Below is a small trained network, with its code and all its weights. Each question gives an input and a class and asks what happens when units are switched off, that is, made to give their printed mean instead of their output.

import numpy as np


def w(rows, s, z=0):
    codes = np.array(rows[::2]) - 128.0
    scale = np.full(codes.shape[1], s)
    scale[-1] = z or s
    return codes * scale


def f(y):
    return y / 2 * (1 + np.tanh(0.7978845608 * (y + 0.044715 * y**3)))


def log_softmax(a):
    a = a - a.max(-1, keepdims=True)
    return a - np.log(np.exp(a).sum(-1, keepdims=True))


def net(x, mask):
    res = np.array(x, float).reshape(1, 8) / 4 @ E
    y = f(res @ A[0][:, :-1].T + A[0][:, -1])
    res = res + np.where(mask, y, B[0][:, -1]) @ B[0][:, :-1]
    return log_softmax(res[-1] @ U[:, :-1].T + U[:, -1])


A, B = {}, {}
E = w([
[215,52,133,130,136,164,44,41,64,218,171,147],'x0',
[134,128,131,128,129,136,127,129,129,126,127,131],'x1',
[100,187,144,148,93,239,147,25,121,104,89,58],'x2',
[148,164,205,230,240,140,93,166,186,170,123,65],'x3',
[123,133,130,124,128,129,114,141,110,130,113,134],'x4',
[169,255,111,84,131,199,145,167,138,197,200,214],'x5',
[155,179,51,222,51,116,39,157,137,91,173,77],'x6',
[46,100,183,84,125,178,38,130,195,69,191,176],'x7',
],0.0049)
A[0] = w([
[144,208,117,94,114,191,151,141,129,166,204,169,40],'n0',
[141,124,167,141,155,151,137,93,112,143,130,109,3],'n1',
[77,109,173,102,135,187,53,91,202,78,185,150,87],'n2',
[160,146,191,171,229,161,88,157,135,115,120,76,100],'n3',
[133,131,36,184,76,91,31,133,139,104,159,101,113],'n4',
[154,92,159,152,199,50,102,190,183,183,138,160,145],'n5',
[189,167,78,164,144,77,211,100,61,175,81,91,66],'n6',
[106,194,137,130,128,223,101,62,109,115,93,60,198],'n7',
[143,153,81,142,120,94,167,107,116,179,58,132,22],'n8',
[148,214,108,99,142,141,133,122,131,155,158,176,53],'n9',
[128,155,185,190,171,138,112,130,180,163,119,107,54],'n10',
[110,118,82,74,32,107,149,113,119,126,135,147,93],'n11',
[124,129,88,71,65,110,141,95,91,98,132,171,25],'n12',
[26,163,124,126,141,120,201,205,166,53,106,114,146],'n13',
[118,20,135,162,96,106,114,123,137,102,92,89,58],'n14',
[204,141,84,140,119,121,218,145,93,149,81,88,46],'n15',
[146,157,183,201,203,139,122,120,158,128,114,107,87],'n16',
[144,109,93,111,53,125,148,91,102,65,132,199,75],'n17',
[178,77,131,124,159,3,96,218,137,134,168,166,40],'n18',
[105,54,50,75,50,128,167,83,89,89,102,154,105],'n19',
[52,122,174,98,117,168,73,129,144,82,184,171,74],'n20',
[113,74,151,157,129,75,104,95,101,70,80,105,28],'n21',
[72,67,94,128,160,94,102,124,97,104,104,76,80],'n22',
[101,28,126,163,121,90,123,75,133,104,125,87,81],'n23',
[74,97,146,112,129,156,63,139,184,114,149,161,49],'n24',
[188,93,132,134,138,195,44,75,71,232,181,191,126],'n25',
[134,145,52,185,98,124,74,141,118,115,168,90,61],'n26',
[112,104,54,72,98,139,130,112,111,103,125,153,68],'n27',
[205,246,88,89,117,196,150,165,127,207,230,244,70],'n28',
[195,191,82,154,54,138,42,155,146,98,166,76,67],'n29',
[92,95,188,73,111,137,63,112,181,72,191,151,90],'n30',
[81,192,152,156,94,212,142,33,121,107,101,106,57],'n31',
[163,110,217,216,172,104,99,163,186,151,119,78,90],'n32',
[119,86,87,94,137,51,87,244,125,145,190,218,163],'n33',
[112,86,145,83,180,138,209,101,137,187,78,149,144],'n34',
[203,2,138,144,148,164,60,46,64,158,145,115,102],'n35',
[122,115,212,49,194,147,145,114,85,150,87,163,101],'n36',
[135,85,189,52,184,144,192,95,145,148,93,150,27],'n37',
],0.0063,0.0064)
B[0] = w([
[142,84,195,121,196,140,64,200,189,105,36,53,150],'n0',
[42,107,125,50,87,181,130,188,112,160,94,185,104],'n1',
[199,109,94,177,95,38,93,176,72,185,140,125,186],'n2',
[77,179,83,48,164,135,88,143,102,167,167,117,188],'n3',
[60,85,190,170,194,107,204,75,76,90,208,170,199],'n4',
[144,131,88,112,112,162,154,92,111,128,131,93,211],'n5',
[176,75,141,209,81,56,45,216,72,195,107,148,174],'n6',
[212,100,99,116,96,162,147,59,115,127,108,96,254],'n7',
[109,75,159,147,77,89,97,226,97,202,98,222,116],'n8',
[123,81,200,110,172,141,76,177,198,81,45,106,132],'n9',
[41,140,70,37,170,171,144,170,109,197,148,162,147],'n10',
[74,160,100,75,186,142,93,124,127,162,181,99,162],'n11',
[9,157,85,29,178,186,110,175,139,206,134,130,134],'n12',
[141,196,83,133,94,75,163,114,201,66,114,203,241],'n13',
[142,115,222,97,188,129,84,197,174,68,63,66,153],'n14',
[125,79,152,189,75,53,65,229,91,204,110,204,145],'n15',
[63,159,74,41,134,161,102,145,92,180,151,118,171],'n16',
[65,169,104,57,163,130,117,138,86,174,156,92,156],'n17',
[133,53,98,64,36,254,167,93,118,163,64,174,168],'n18',
[90,203,80,81,187,149,68,120,101,194,189,54,207],'n19',
[188,91,103,176,105,53,86,201,83,192,120,133,166],'n20',
[109,62,222,92,213,154,68,240,213,44,42,119,135],'n21',
[147,114,174,133,175,164,83,161,190,86,76,108,146],'n22',
[164,128,202,107,191,151,89,188,185,73,64,80,166],'n23',
[157,86,117,173,100,64,108,200,76,214,110,194,137],'n24',
[123,218,86,109,84,79,166,136,212,77,106,178,243],'n25',
[32,47,213,179,153,152,217,101,94,82,181,218,147],'n26',
[89,157,99,87,166,148,96,140,99,164,140,121,140],'n27',
[139,95,214,124,210,123,63,138,167,73,84,46,227],'n28',
[23,60,193,195,169,131,217,86,99,78,179,213,174],'n29',
[202,113,118,187,103,58,106,176,63,188,117,135,183],'n30',
[152,40,114,81,10,251,169,122,120,158,30,183,166],'n31',
[88,175,74,65,167,141,94,126,88,168,169,99,201],'n32',
[187,102,107,111,61,213,161,41,126,124,104,84,245],'n33',
[123,96,143,196,146,101,154,90,88,96,207,144,200],'n34',
[110,204,69,108,74,87,173,170,224,67,104,196,231],'n35',
[71,79,181,192,144,124,164,82,87,55,215,150,173],'n36',
[8,61,204,214,153,162,216,88,77,68,200,199,146],'n37',
],0.008,0.005)
U = w([
[148,78,248,115,233,148,63,185,188,70,54,43,106],'0',
[27,62,206,204,180,134,195,87,56,87,225,181,75],'1',
[55,187,65,41,201,159,86,150,77,224,180,81,82],'2',
[201,76,130,207,84,29,79,221,49,227,117,142,83],'3',
[173,139,119,146,144,108,130,94,121,109,149,70,250],'4',
[170,59,111,91,41,255,168,85,114,145,69,112,64],'5',
[102,224,90,124,91,67,168,178,236,60,96,207,37],'6',
],0.0091,0.015)

Each question gives the input, the list of numbers given to net, and the class t.
The units are the neurons (one row each of A and B). Each row of codes is followed by its name. A weight is (code - 128) times the scale printed after its matrix; where a second scale follows, it is the last column's (A, B and U).
mask holds one flag per neuron, in row order. A switched-off neuron (its flag False) gives its mean, the last column of its row in B, instead of its output. The means were averaged over made-up inputs and are rounded, as every weight is.
A unit's drop is (log p(t) with every unit on - log p(t) with that unit switched off) / (log p(t) with every unit on - log p(t) with every unit switched off).
The circuit of an input: a set's keep is (log p(t) with only the set's units on - log p(t) with every unit switched off) / (log p(t) with every unit on - log p(t) with every unit switched off). Starting from the 12 units with the biggest drops (on a tie, the unit counted first), units are removed one at a time, each time the one whose removal leaves the highest keep (on an exact tie, the one counted first), for as long as the keep stays at least 0.8.
circuit, biggest first: the units of the circuit, biggest drop first
most important unit: the unit with the biggest drop
k most important neurons: the k neurons with the biggest drops, biggest first
input [8,2,-7,6,4,-1,-3,7], class 6: 3 most important neurons -> (n25; n35; n7)
input [-6,3,-8,5,1,7,-5,-2], class 5: circuit, biggest first -> (n33; n18)
input [-4,8,3,0,6,-7,2,-7], class 0: circuit, biggest first -> (n21; n14)
input [-8,-7,5,-8,-7,0,-7,-1], class 2: most important unit -> n19
input [7,-3,6,-2,-2,6,-6,-6], class 6: 3 most important neurons -> (n25; n35; n33)
input [6,6,4,-1,-1,-4,7,6], class 1: 3 most important neurons -> (n4; n29; n26)
input [-2,-5,-5,-1,-7,-7,0,7], class 0: 2 most important neurons -> (n23; n14)
input [4,2,-8,4,-6,3,6,0], class 5: 2 most important neurons -> (n18; n33)
input [7,-3,-7,1,0,-6,5,8], class 3: 4 most important neurons -> (n30; n2; n24; n20)
input [-3,-7,-2,3,-6,-7,8,-2], class 1: 2 most important neurons -> (n4; n26)
input [1,7,-3,5,4,-1,-2,-5], class 2: circuit, biggest first -> (n32; n3; n16)
input [0,0,-5,-2,-7,7,-7,0], class 0: 3 most important neurons -> (n28; n0; n9)
input [0,-7,2,7,4,3,-1,-8], class 3: 2 most important neurons -> (n6; n15)
input [5,2,4,7,2,5,-4,3], class 2: circuit, biggest first -> (n3)
input [-7,5,-7,0,1,6,5,7], class 3: circuit, biggest first -> (n20; n30)
input [-6,6,4,-7,0,4,-1,8], class 3: circuit, biggest first -> (n20; n2)
input [1,-8,1,-6,3,-7,-3,7], class 0: 4 most important neurons -> (n23; n14; n21; n22)
input [-7,8,-4,-8,3,-7,-8,-3], class 1: 2 most important neurons -> (n37; n34)
input [0,-1,7,-4,1,8,3,-1], class 0: circuit, biggest first -> (n28; n0)
input [-4,-6,6,4,4,-6,8,8], class 1: circuit, biggest first -> (n4)
input [-5,4,4,-7,2,3,0,8], class 3: circuit, biggest first -> (n20; n2)
input [7,-6,3,4,1,2,-4,2], class 6: circuit, biggest first -> (n25; n35)
